Below is a small trained network, with its code and all its weights. Each question gives an input and a class and asks what happens when units are switched off, that is, made to give their printed mean instead of their output.

import numpy as np


def w(rows, s, z=0):
    codes = np.array(rows[::2]) - 128.0
    scale = np.full(codes.shape[1], s)
    scale[-1] = z or s
    return codes * scale


def norm(h):
    return h / np.sqrt((h * h).mean(-1, keepdims=True) + 1e-5)


def f(y):
    return y / 2 * (1 + np.tanh(0.7978845608 * (y + 0.044715 * y**3)))


def log_softmax(a):
    a = a - a.max(-1, keepdims=True)
    return a - np.log(np.exp(a).sum(-1, keepdims=True))


def net(x, mask):
    res = np.array(x, float).reshape(1, 3) / 4 @ E
    u = 0
    for l in range(2):
        y = f(norm(res) @ A[l][:, :-1].T + A[l][:, -1])
        res = res + np.where(mask[u : u + 14], y, B[l][:, -1]) @ B[l][:, :-1]
        u += 14
    return log_softmax(norm(res)[-1] @ U[:, :-1].T + U[:, -1])


A, B = {}, {}
E = w([
[80,192,13,160,29],'x0',
[2,172,135,187,137],'x1',
[171,192,88,172,155],'x2',
],0.0065)
A[0] = w([
[120,143,154,144,98,82],'0.n1',
[121,161,176,122,171,212],'0.n2',
[164,105,157,187,130,28],'0.n3',
[167,184,97,153,152,33],'0.n4',
[90,105,105,176,137,243],'0.n5',
[107,128,116,158,139,83],'0.n6',
[127,109,114,90,193,252],'0.n7',
[110,106,197,77,9,15],'0.n8',
[141,111,90,189,82,133],'0.n9',
[121,171,87,136,159,198],'0.n10',
[186,109,127,103,82,100],'0.n11',
[95,129,153,42,102,161],'0.n12',
[87,116,70,108,102,57],'0.n13',
[77,163,136,92,190,45],'0.n14',
],0.011,0.0011)
B[0] = w([
[135,105,187,142,131,134],'0.n1',
[100,96,93,146,66,247],'0.n2',
[127,106,105,108,150,148],'0.n3',
[130,119,105,69,239,212],'0.n4',
[211,119,156,79,105,222],'0.n5',
[161,142,141,139,67,157],'0.n6',
[87,107,85,111,115,215],'0.n7',
[100,135,119,94,185,253],'0.n8',
[139,26,152,154,115,206],'0.n9',
[77,116,122,99,85,214],'0.n10',
[165,161,165,168,2,218],'0.n11',
[82,185,33,79,142,206],'0.n12',
[150,88,72,168,138,213],'0.n13',
[197,133,142,172,115,209],'0.n14',
],0.0069,0.0029)
A[1] = w([
[117,112,157,117,38,235],'1.n1',
[149,168,112,185,190,254],'1.n2',
[143,126,196,120,166,70],'1.n3',
[144,73,103,108,124,189],'1.n4',
[137,105,181,127,169,135],'1.n5',
[177,208,82,51,161,168],'1.n6',
[134,116,194,99,133,123],'1.n7',
[139,104,219,99,115,229],'1.n8',
[158,172,205,164,118,107],'1.n9',
[61,164,173,168,112,172],'1.n10',
[166,78,139,161,130,105],'1.n11',
[183,76,174,142,88,223],'1.n12',
[108,156,46,86,175,186],'1.n13',
[153,5,105,131,157,103],'1.n14',
],0.011,0.003)
B[1] = w([
[186,120,186,122,195,253],'1.n1',
[92,131,86,3,124,208],'1.n2',
[155,75,100,148,86,164],'1.n3',
[105,166,173,149,162,218],'1.n4',
[159,87,36,162,78,186],'1.n5',
[65,140,160,84,91,228],'1.n6',
[207,138,62,117,78,167],'1.n7',
[114,195,73,164,136,229],'1.n8',
[106,57,162,135,114,154],'1.n9',
[236,204,141,42,78,226],'1.n10',
[54,83,149,157,153,161],'1.n11',
[17,202,162,122,109,236],'1.n12',
[116,38,202,114,225,245],'1.n13',
[111,124,113,184,108,241],'1.n14',
],0.0057,0.0043)
U = w([
[175,217,133,112,28,181],'0',
[69,88,44,39,201,175],'1',
[109,69,10,245,67,143],'2',
[71,133,170,178,181,111],'3',
[179,136,131,187,192,2],'4',
],0.011,0.0057)

Each question gives the input, the list of numbers given to net, and the class t.
The units are the neurons (one row each of A and B). Each row of codes is followed by its name. A weight is (code - 128) times the scale printed after its matrix; where a second scale follows, it is the last column's (A, B and U).
mask holds one flag per neuron, layer by layer. A switched-off neuron (its flag False) gives its mean, the last column of its row in B, instead of its output. The means were averaged over made-up inputs and are rounded, as every weight is.
A unit's drop is (log p(t) with every unit on - log p(t) with that unit switched off) / (log p(t) with every unit on - log p(t) with every unit switched off).
The circuit of an input: a set's keep is (log p(t) with only the set's units on - log p(t) with every unit switched off) / (log p(t) with every unit on - log p(t) with every unit switched off). Starting from the 12 units with the biggest drops (on a tie, the unit counted first), units are removed one at a time, each time the one whose removal leaves the highest keep (on an exact tie, the one counted first), for as long as the keep stays at least 0.8.
circuit, biggest first: the units of the circuit, biggest drop first
k most important neurons: the k neurons with the biggest drops, biggest first
k most important neurons of layer l: the k neurons of layer l with the biggest drops, biggest first
drop of u: that unit's drop, to one decimal
input [-3,5,5], class 0: 2 most important neurons of layer 1 -> (1.n10; 1.n13)
input [3,-3,5], class 1: circuit, biggest first -> (0.n4)
input [-6,-7,4], class 0: circuit, biggest first -> (0.n11; 1.n12; 1.n13)
input [-5,-6,-6], class 0: circuit, biggest first -> (0.n11; 1.n13; 1.n8)
input [-8,-7,2], class 2: 2 most important neurons of layer 1 -> (1.n5; 1.n10)
input [8,3,8], class 1: 4 most important neurons -> (0.n4; 0.n11; 1.n2; 0.n2)
input [-1,-3,-1], class 3: circuit, biggest first -> (1.n12; 1.n2)
input [6,-1,6], class 1: circuit, biggest first -> (0.n4; 1.n13)
input [1,3,-1], class 3: 4 most important neurons -> (0.n5; 0.n13; 0.n11; 1.n1)
input [6,-1,-7], class 1: 3 most important neurons -> (0.n8; 0.n12; 1.n13)
input [-6,5,3], class 2: 4 most important neurons -> (0.n11; 0.n12; 1.n5; 0.n14)
input [0,5,-5], class 0: 3 most important neurons -> (1.n10; 0.n4; 0.n14)
input [1,2,3], class 3: 2 most important neurons -> (0.n10; 0.n9)
input [-8,8,1], class 0: 2 most important neurons of layer 1 -> (1.n10; 1.n13)
input [2,1,-1], class 3: most important neuron of layer 0 -> (0.n5)
input [-7,-6,6], class 2: 2 most important neurons -> (1.n5; 0.n12)
input [-6,-5,7], class 1: 3 most important neurons of layer 1 -> (1.n10; 1.n2; 1.n11)
input [4,4,-4], class 0: 4 most important neurons -> (0.n4; 0.n7; 1.n10; 0.n6)
input [-8,4,7], class 2: 4 most important neurons of layer 0 -> (0.n12; 0.n2; 0.n8; 0.n14)
input [-3,4,2], class 0: circuit, biggest first -> (1.n10)
input [3,0,-1], class 3: 2 most important neurons -> (1.n4; 1.n5)
input [-4,1,5], class 1: 2 most important neurons -> (1.n2; 0.n9)
input [7,-3,7], class 1: 2 most important neurons -> (0.n4; 0.n2)
input [2,7,-7], class 0: 2 most important neurons -> (1.n10; 0.n4)
input [3,1,5], class 1: drop of 1.n3 -> 0.0
input [-1,6,-5], class 0: drop of 1.n10 -> 0.1
input [6,6,1], class 0: drop of 0.n1 -> 0.1
input [-2,6,3], class 0: drop of 1.n10 -> 0.2
